[[101 108 151 110 117 111 109 148]
 [156 156 142 123 156 157  99 144]
 [101 107 151 111 119 112 109 147]]
|
[[101 107 151 111 119 112 109 147]
 [101 108 151 110 117 111 109 148]
 [156 156 142 123 156 157  99 144]]

[[143 130 126 132 137 141 122 145 109 119]
 [126 139 128 113 144 130 116 144 121 119]
 [125 121 143 107 141 107 133 124 140 149]
 [104 109 124 144 140 151 133 104 145 104]
 [136 136 150 105 122 125 141 144 116 146]]
|
[[104 109 124 144 140 151 133 104 145 104]
 [125 121 143 107 141 107 133 124 140 149]
 [143 130 126 132 137 141 122 145 109 119]
 [136 136 150 105 122 125 141 144 116 146]
 [126 139 128 113 144 130 116 144 121 119]]

[[133 131 121 133 133 124 133 132 133 132 133 133 117 122]
 [125 123 145 124 124 114 125 123 125 123 125 125 129 116]
 [128 129 132 128 128 129 128 129 128 129 128 128 133 130]
 [114 116 132 114 114 142 114 116 113 115 114 114 144 144]
 [122 121 150 121 121 116 121 120 121 120 122 122 134 118]
 [122 124 122 122 122 141 122 124 122 124 122 122 136 142]]
|
[[114 116 132 114 114 142 114 116 113 115 114 114 144 144]
 [122 121 150 121 121 116 121 120 121 120 122 122 134 118]
 [125 123 145 124 124 114 125 123 125 123 125 125 129 116]
 [122 124 122 122 122 141 122 124 122 124 122 122 136 142]
 [128 129 132 128 128 129 128 129 128 129 128 128 133 130]
 [133 131 121 133 133 124 133 132 133 132 133 133 117 122]]

[[136 134 116 144 135 134 140 116 111 141 113 141]
 [140 141 136 141 147 144 119 137 122 141 115 119]
 [147 149 129 145 152 151 126 129 117 143 112 126]
 [137 135 100 134 128 133 157 100 113 130 124 157]
 [120 122 148 114 124 124 108 148 147 118 140 108]
 [113 115 144 105 114 114 112 144 152 109 150 112]
 [140 140 127 152 146 143 130 127 111 151 104 130]]
|
[[113 115 144 105 114 114 112 144 152 109 150 112]
 [120 122 148 114 124 124 108 148 147 118 140 108]
 [136 134 116 144 135 134 140 116 111 141 113 141]
 [137 135 100 134 128 133 157 100 113 130 124 157]
 [140 140 127 152 146 143 130 127 111 151 104 130]
 [140 141 136 141 147 144 119 137 122 141 115 119]
 [147 149 129 145 152 151 126 129 117 143 112 126]]

[[136 143 104 149 144]
 [104 108 123 119 154]
 [128 123 144 116 118]]
|
[[104 108 123 119 154]
 [128 123 144 116 118]
 [136 143 104 149 144]]

[[136 122 129 141 131 133 114 147 126 140]
 [126 121 128 140 130 132 122 142 128 147]
 [122 123 103 137 126 126 124 142 128 137]]
|
[[126 121 128 140 130 132 122 142 128 147]
 [136 122 129 141 131 133 114 147 126 140]
 [122 123 103 137 126 126 124 142 128 137]]

[[122 124 130 120 142 141 136 129 138 136 133 131 139 132 123 137]
 [128 147 113 135 139 125 145 143 122 126 134 127 133 143 148 134]
 [116 119 145 123 152 138 128 115 140 119 115 139 115 126 138 124]
 [120 148 132 136 156 131 143 124 128 102 122 113 128 120 135 139]]
|
[[116 119 145 123 152 138 128 115 140 119 115 139 115 126 138 124]
 [122 124 130 120 142 141 136 129 138 136 133 131 139 132 123 137]
 [128 147 113 135 139 125 145 143 122 126 134 127 133 143 148 134]
 [120 148 132 136 156 131 143 124 128 102 122 113 128 120 135 139]]
---
[[101  99]
 [153 128]
 [153 128]
 [145 107]
 [153 129]
 [122 127]
 [104  99]]
|
[[ 99 101]
 [128 153]
 [128 153]
 [107 145]
 [129 153]
 [127 122]
 [ 99 104]]

[[146 137 145 150 148 124 147 150 125 143 124 128 134 124]
 [137 137 122 151 127 122 126 153 125 144 118 128 133 114]
 [129 120 148 111 144 133 145 105 130 116 138 129 125 142]
 [129 136 109 148 114 122 113 152 124 142 118 127 132 113]]
|
[[124 146 137 145 150 148 124 147 150 125 143 124 128 134]
 [114 137 137 122 151 127 122 126 153 125 144 118 128 133]
 [142 129 120 148 111 144 133 145 105 130 116 138 129 125]
 [113 129 136 109 148 114 122 113 152 124 142 118 127 132]]

[[141 137 143 126 140 147 136 133 140 124 125 151 124 140 125 146]
 [128 138 117 123 134 114 125 137 120 111 130 122 124 126 127 116]
 [123 133 125 140 107 102 125 134 131 125 115 134 136 131 113 126]
 [123 120 113 122 123 135 131 130 147 135 127 135 123 132 108 124]]
|
[[146 141 137 143 126 140 147 136 133 140 124 125 151 124 140 125]
 [116 128 138 117 123 134 114 125 137 120 111 130 122 124 126 127]
 [126 123 133 125 140 107 102 125 134 131 125 115 134 136 131 113]
 [124 123 120 113 122 123 135 131 130 147 135 127 135 123 132 108]]

[[108 148 153 116 152 123]
 [110 147 153 107 153 131]
 [108 148 153 116 152 124]
 [109 148 152 108 152 130]
 [110 147 152 108 152 129]
 [108 102 100 156 100 100]
 [102 142 116 155 101 100]
 [108 148 152 108 151 129]
 [102 142 117 156 101 100]]
|
[[123 108 148 153 116 152]
 [131 110 147 153 107 153]
 [124 108 148 153 116 152]
 [130 109 148 152 108 152]
 [129 110 147 152 108 152]
 [100 108 102 100 156 100]
 [100 102 142 116 155 101]
 [129 108 148 152 108 151]
 [100 102 142 117 156 101]]

[[134 119 143 136 153]
 [124 134 120 125 117]
 [124 117 156 136 143]
 [130 117 155 133 152]
 [130 128 115 122 117]]
|
[[153 134 119 143 136]
 [117 124 134 120 125]
 [143 124 117 156 136]
 [152 130 117 155 133]
 [117 130 128 115 122]]

[[136 117]
 [114 145]
 [115 141]
 [121 151]
 [127 105]
 [129 105]
 [104 128]]
|
[[117 136]
 [145 114]
 [141 115]
 [151 121]
 [105 127]
 [105 129]
 [128 104]]

[[145 126 107 115 133 136 131 105 126 114 126 140 143 126 137 147]
 [108 107 126 147 151 119 133 132 141 119 148 141 133 142 117 107]
 [118 141 120 116 111 115 151 148 145 137 134 118 141 135 134 105]
 [150 137 139 119 138 142 124 125 144 124 137 151 150 122 111 138]]
|
[[147 145 126 107 115 133 136 131 105 126 114 126 140 143 126 137]
 [107 108 107 126 147 151 119 133 132 141 119 148 141 133 142 117]
 [105 118 141 120 116 111 115 151 148 145 137 134 118 141 135 134]
 [138 150 137 139 119 138 142 124 125 144 124 137 151 150 122 111]]
---
[[119 133 133 101 128]
 [116 137 134 105 142]
 [103 142 105 140 108]
 [150 106 148 117 113]]
|
[[119 133]
 [116 137]]

[[136 113 132 127]
 [133 152 134 130]
 [115 125 118 127]]
|
[[136 113]
 [133 152]]

[[153 112]
 [157 145]
 [142 136]
 [118 114]
 [144 145]]
|
[[153 112]
 [157 145]]

[[109 135]
 [111  99]
 [122 146]]
|
[[109 135]
 [111  99]]

[[115 151 144 115]
 [121 127 119 121]]
|
[[115 151]
 [121 127]]

[[126 147 131]
 [135 149 119]
 [135 132 135]
 [126 146 133]]
|
[[126 147]
 [135 149]]
